Here is a tiny trained network, its code and every weight. The questions are about switching its units off for an input and a class, where a switched-off unit gives its printed mean instead of its output.

import numpy as np


def w(rows, s, z=0):
    codes = np.array(rows[::2]) - 128.0
    scale = np.full(codes.shape[1], s)
    scale[-1] = z or s
    return codes * scale


def f(y):
    return y / 2 * (1 + np.tanh(0.7978845608 * (y + 0.044715 * y**3)))


def log_softmax(a):
    a = a - a.max(-1, keepdims=True)
    return a - np.log(np.exp(a).sum(-1, keepdims=True))


def net(x, mask):
    res = np.array(x, float).reshape(1, 5) / 4 @ E
    y = f(res @ A[0][:, :-1].T + A[0][:, -1])
    res = res + np.where(mask, y, B[0][:, -1]) @ B[0][:, :-1]
    return log_softmax(res[-1] @ U[:, :-1].T + U[:, -1])


A, B = {}, {}
E = w([
[108,191,205,9,248],'x0',
[104,130,254,192,124],'x1',
[224,161,170,94,82],'x2',
[161,200,100,202,200],'x3',
[66,231,128,93,57],'x4',
],0.0082)
A[0] = w([
[116,59,169,77,92,170],'neuron 1',
[116,78,148,100,92,31],'neuron 2',
[88,92,103,141,160,177],'neuron 3',
[139,134,226,174,137,190],'neuron 4',
[101,125,195,176,125,30],'neuron 5',
[181,128,112,162,68,71],'neuron 6',
[186,215,96,210,200,106],'neuron 7',
[154,111,71,73,143,62],'neuron 8',
[62,119,111,154,157,99],'neuron 9',
[88,241,118,147,78,153],'neuron 10',
[129,109,136,204,87,215],'neuron 11',
[251,169,162,107,86,95],'neuron 12',
[94,160,111,104,117,28],'neuron 13',
[155,67,151,130,151,96],'neuron 14',
[121,69,149,85,98,214],'neuron 15',
[197,115,138,112,129,115],'neuron 16',
[108,135,168,83,207,117],'neuron 17',
[179,151,39,96,153,159],'neuron 18',
[163,81,124,136,155,4],'neuron 19',
[178,159,164,61,171,73],'neuron 20',
[199,68,124,159,214,127],'neuron 21',
[25,99,97,151,176,57],'neuron 22',
[145,121,90,143,101,7],'neuron 23',
[148,120,100,175,98,74],'neuron 24',
[178,173,122,198,170,174],'neuron 25',
],0.015,0.0038)
B[0] = w([
[100,157,55,53,180,225],'neuron 1',
[110,244,70,131,132,164],'neuron 2',
[149,107,173,115,157,187],'neuron 3',
[229,69,90,110,43,254],'neuron 4',
[200,220,79,171,1,196],'neuron 5',
[94,137,125,211,157,197],'neuron 6',
[110,189,24,60,176,235],'neuron 7',
[203,162,81,148,27,175],'neuron 8',
[176,168,169,131,171,181],'neuron 9',
[52,96,231,88,77,243],'neuron 10',
[104,15,100,162,148,246],'neuron 11',
[201,188,233,118,222,221],'neuron 12',
[102,187,160,151,72,153],'neuron 13',
[92,166,173,119,86,182],'neuron 14',
[109,111,72,50,183,210],'neuron 15',
[147,139,191,128,142,164],'neuron 16',
[61,55,76,221,134,253],'neuron 17',
[213,48,92,115,55,209],'neuron 18',
[79,217,153,157,68,157],'neuron 19',
[87,106,108,220,154,231],'neuron 20',
[46,110,250,104,68,238],'neuron 21',
[208,212,199,147,200,213],'neuron 22',
[114,169,103,195,81,155],'neuron 23',
[86,134,110,192,143,190],'neuron 24',
[108,145,61,56,180,212],'neuron 25',
],0.024,0.0099)
U = w([
[85,107,95,243,171,96],'0',
[86,169,60,56,164,156],'1',
[46,138,204,88,69,176],'2',
[211,112,94,136,63,192],'3',
[198,166,190,171,225,125],'4',
[129,43,114,68,175,197],'5',
[143,72,138,111,152,3],'6',
],0.011,0.0041)

Each question gives the input, the list of numbers given to net, and the class t.
The units are the neurons (one row each of A and B). Each row of codes is followed by its name. A weight is (code - 128) times the scale printed after its matrix; where a second scale follows, it is the last column's (A, B and U).
mask holds one flag per neuron, in row order. A switched-off neuron (its flag False) gives its mean, the last column of its row in B, instead of its output. The means were averaged over made-up inputs and are rounded, as every weight is.
A unit's drop is (log p(t) with every unit on - log p(t) with that unit switched off) / (log p(t) with every unit on - log p(t) with every unit switched off).
The circuit of an input: a set's keep is (log p(t) with only the set's units on - log p(t) with every unit switched off) / (log p(t) with every unit on - log p(t) with every unit switched off). Starting from the 12 units with the biggest drops (on a tie, the unit counted first), units are removed one at a time, each time the one whose removal leaves the highest keep (on an exact tie, the one counted first), for as long as the keep stays at least 0.8.
circuit, biggest first: the units of the circuit, biggest drop first
most important unit: the unit with the biggest drop
top k neurons: the k neurons with the biggest drops, biggest first
drop when u is switched off: that unit's drop, to one decimal
input [5,2,8,-8,-6], class 1: circuit, biggest first : [neuron 1]
input [6,-8,3,-3,3], class 3: top 2 neurons : [neuron 18; neuron 8]
input [-5,2,-8,3,8], class 2: top 2 neurons : [neuron 10; neuron 12]
input [-8,-2,4,-6,8], class 0: top 4 neurons : [neuron 6; neuron 21; neuron 11; neuron 24]
input [-7,0,0,5,8], class 2: top 3 neurons : [neuron 10; neuron 17; neuron 20]
input [-6,5,-7,-6,2], class 4: top 4 neurons : [neuron 22; neuron 17; neuron 9; neuron 7]
input [-2,4,0,4,1], class 1: top 4 neurons : [neuron 7; neuron 25; neuron 18; neuron 8]
input [-3,-2,-7,-7,-6], class 1: top 4 neurons : [neuron 1; neuron 15; neuron 12; neuron 2]
input [4,-7,-8,5,-5], class 4: top 4 neurons : [neuron 22; neuron 4; neuron 9; neuron 3]
input [1,-4,-1,8,-7], class 1: top 3 neurons : [neuron 7; neuron 25; neuron 10]
input [2,-8,7,-2,4], class 3: top 3 neurons : [neuron 18; neuron 8; neuron 22]
input [6,-7,2,-7,-8], class 2: top 2 neurons : [neuron 21; neuron 7]
input [0,-1,5,5,0], class 1: top 4 neurons : [neuron 7; neuron 25; neuron 22; neuron 9]
input [7,-7,7,6,-8], class 2: most important unit : neuron 21
input [-1,7,-7,-2,-1], class 3: top 3 neurons : [neuron 5; neuron 4; neuron 12]
input [0,1,6,5,0], class 4: top 2 neurons : [neuron 12; neuron 1]
input [-5,-4,1,-7,-8], class 2: top 3 neurons : [neuron 21; neuron 7; neuron 14]
input [4,-4,8,3,0], class 4: drop when neuron 12 is switched off : 3.4
input [-3,6,1,6,-8], class 2: drop when neuron 21 is switched off : 2.6
input [5,8,1,-5,-4], class 3: most important unit : neuron 4
input [3,0,-3,-6,-6], class 1: drop when neuron 2 is switched off : 0.2
input [-2,-1,3,2,1], class 5: drop when neuron 5 is switched off : 0.8
